Below are the code and all the weights of a small trained network. Each question names an input and a class and asks about switching units off, where a switched-off unit gives its printed mean instead of its output.

import numpy as np


def w(rows, s, z=0):
    codes = np.array(rows[::2]) - 128.0
    scale = np.full(codes.shape[1], s)
    scale[-1] = z or s
    return codes * scale


def f(y):
    return np.maximum(y, 0)


def log_softmax(a):
    a = a - a.max(-1, keepdims=True)
    return a - np.log(np.exp(a).sum(-1, keepdims=True))


def net(x, mask):
    res = np.array(x, float).reshape(1, 8) / 4 @ E
    y = f(res @ A[0][:, :-1].T + A[0][:, -1])
    res = res + np.where(mask, y, B[0][:, -1]) @ B[0][:, :-1]
    return log_softmax(res[-1] @ U[:, :-1].T + U[:, -1])


A, B = {}, {}
E = w([
[132,124,136,133,123,131],'x0',
[171,177,33,83,60,167],'x1',
[125,129,127,123,133,123],'x2',
[207,220,213,50,114,77],'x3',
[191,7,108,31,133,90],'x4',
[123,130,122,123,134,125],'x5',
[51,104,147,109,2,50],'x6',
[50,136,156,18,129,198],'x7',
],0.0094)
A[0] = w([
[177,209,2,66,50,184,84],'n1',
[173,141,117,129,233,195,39],'n2',
[70,125,152,48,133,226,179],'n3',
[136,109,101,209,152,75,130],'n4',
[87,124,168,138,56,82,38],'n5',
[80,212,133,189,99,181,36],'n6',
[78,223,149,176,113,122,76],'n7',
[134,153,45,133,66,187,68],'n8',
[92,117,108,111,118,97,62],'n9',
[145,152,92,134,109,144,119],'n10',
[142,154,172,111,62,116,16],'n11',
[87,91,114,140,52,110,44],'n12',
[166,130,87,141,134,45,152],'n13',
[151,210,144,79,189,66,58],'n14',
[165,73,70,64,143,90,43],'n15',
[221,135,94,196,97,101,113],'n16',
[43,119,122,113,46,50,56],'n17',
[150,142,153,123,112,131,77],'n18',
[39,54,33,182,144,181,20],'n19',
[158,71,140,93,121,119,2],'n20',
[146,65,118,87,116,97,34],'n21',
[71,92,235,158,207,108,73],'n22',
],0.012,0.0087)
B[0] = w([
[119,71,195,170,111,137,251],'n1',
[178,145,48,245,103,137,219],'n2',
[32,186,97,151,108,49,251],'n3',
[61,153,125,101,108,100,201],'n4',
[165,143,76,187,119,157,189],'n5',
[143,70,111,97,195,54,206],'n6',
[172,63,89,35,163,96,211],'n7',
[124,72,166,144,140,150,189],'n8',
[145,164,125,144,153,124,148],'n9',
[126,92,150,119,124,133,161],'n10',
[180,167,127,114,132,186,164],'n11',
[155,133,90,155,119,145,182],'n12',
[85,156,134,122,107,125,197],'n13',
[161,183,128,83,74,188,198],'n14',
[140,73,124,90,180,96,193],'n15',
[49,165,134,124,120,91,205],'n16',
[161,147,108,209,143,136,231],'n17',
[132,153,138,111,156,165,142],'n18',
[205,231,196,44,122,168,235],'n19',
[153,131,106,98,180,94,154],'n20',
[137,113,114,113,178,120,175],'n21',
[118,30,183,137,83,157,220],'n22',
],0.012)
U = w([
[199,184,219,93,135,137,174],'0',
[189,130,106,225,149,117,84],'1',
[168,85,148,98,218,56,84],'2',
[134,125,178,137,141,102,249],'3',
[138,76,251,170,124,111,89],'4',
[74,167,164,137,133,69,83],'5',
],0.011,0.017)

Each question gives the input, the list of numbers given to net, and the class t.
The units are the neurons (one row each of A and B). Each row of codes is followed by its name. A weight is (code - 128) times the scale printed after its matrix; where a second scale follows, it is the last column's (A, B and U).
mask holds one flag per neuron, in row order. A switched-off neuron (its flag False) gives its mean, the last column of its row in B, instead of its output. The means were averaged over made-up inputs and are rounded, as every weight is.
A unit's drop is (log p(t) with every unit on - log p(t) with that unit switched off) / (log p(t) with every unit on - log p(t) with every unit switched off).
The circuit of an input: a set's keep is (log p(t) with only the set's units on - log p(t) with every unit switched off) / (log p(t) with every unit on - log p(t) with every unit switched off). Starting from the 12 units with the biggest drops (on a tie, the unit counted first), units are removed one at a time, each time the one whose removal leaves the highest keep (on an exact tie, the one counted first), for as long as the keep stays at least 0.8.
units of the circuit, in order: the units of the circuit, biggest drop first
most important unit: the unit with the biggest drop
k most important neurons: the k neurons with the biggest drops, biggest first
drop of u: that unit's drop, to one decimal
input [6,4,-2,0,0,3,0,3], class 4: most important unit	n1
input [-4,0,-7,5,6,-4,5,-3], class 2: 4 most important neurons	n19, n15, n2, n21
input [3,-7,0,-5,-1,-4,1,-6], class 4: 2 most important neurons	n22, n3
input [2,3,5,-2,3,1,5,0], class 1: units of the circuit, in order	n17, n12
input [-2,-2,-5,-4,3,2,6,4], class 1: 3 most important neurons	n17, n12, n5
input [-2,-5,7,-6,-7,2,-6,-4], class 2: 3 most important neurons	n6, n7, n14
input [-1,1,5,2,-7,7,-4,-3], class 2: units of the circuit, in order	n7, n6
input [2,-4,-7,2,1,-2,3,6], class 5: 2 most important neurons	n3, n1
input [-8,0,-5,-5,8,-5,-4,-8], class 2: 3 most important neurons	n15, n3, n21
input [-8,-1,1,3,4,3,-6,-8], class 5: 3 most important neurons	n16, n4, n13
input [0,-4,0,-7,3,-5,-7,6], class 0: 2 most important neurons	n19, n17
input [-5,3,-7,-3,-6,5,-2,-2], class 2: units of the circuit, in order	n6, n7
input [3,5,7,7,-4,3,8,6], class 1: units of the circuit, in order	n17, n5
input [-4,5,6,-7,-3,4,6,-3], class 0: units of the circuit, in order	n19
input [4,6,4,-6,-7,2,4,3], class 2: 2 most important neurons	n6, n7
input [4,-4,4,4,-7,0,-8,3], class 1: 2 most important neurons	n2, n19
input [1,4,6,6,1,-4,-3,7], class 5: 2 most important neurons	n3, n19
input [-6,6,-5,7,-6,1,3,8], class 5: 3 most important neurons	n3, n19, n22
input [7,-5,-5,-8,-2,-4,8,-5], class 0: 2 most important neurons	n19, n2
input [-3,7,-7,7,5,8,4,8], class 3: 4 most important neurons	n3, n19, n1, n22
input [2,-7,2,-1,2,-2,-1,1], class 4: most important unit	n22
input [7,1,-6,-8,-4,-8,-3,8], class 0: 3 most important neurons	n19, n16, n4
input [-8,0,-8,1,6,2,6,-5], class 1: drop of n7	0.7
input [3,8,3,-3,3,1,6,2], class 4: drop of n9	0.0
input [-4,-1,1,-8,4,5,-7,1], class 0: drop of n19	2.2
input [-1,-8,-7,-3,-1,3,0,-3], class 4: drop of n22	1.1
input [2,0,-2,-4,4,-1,-2,6], class 5: units of the circuit, in order	n3
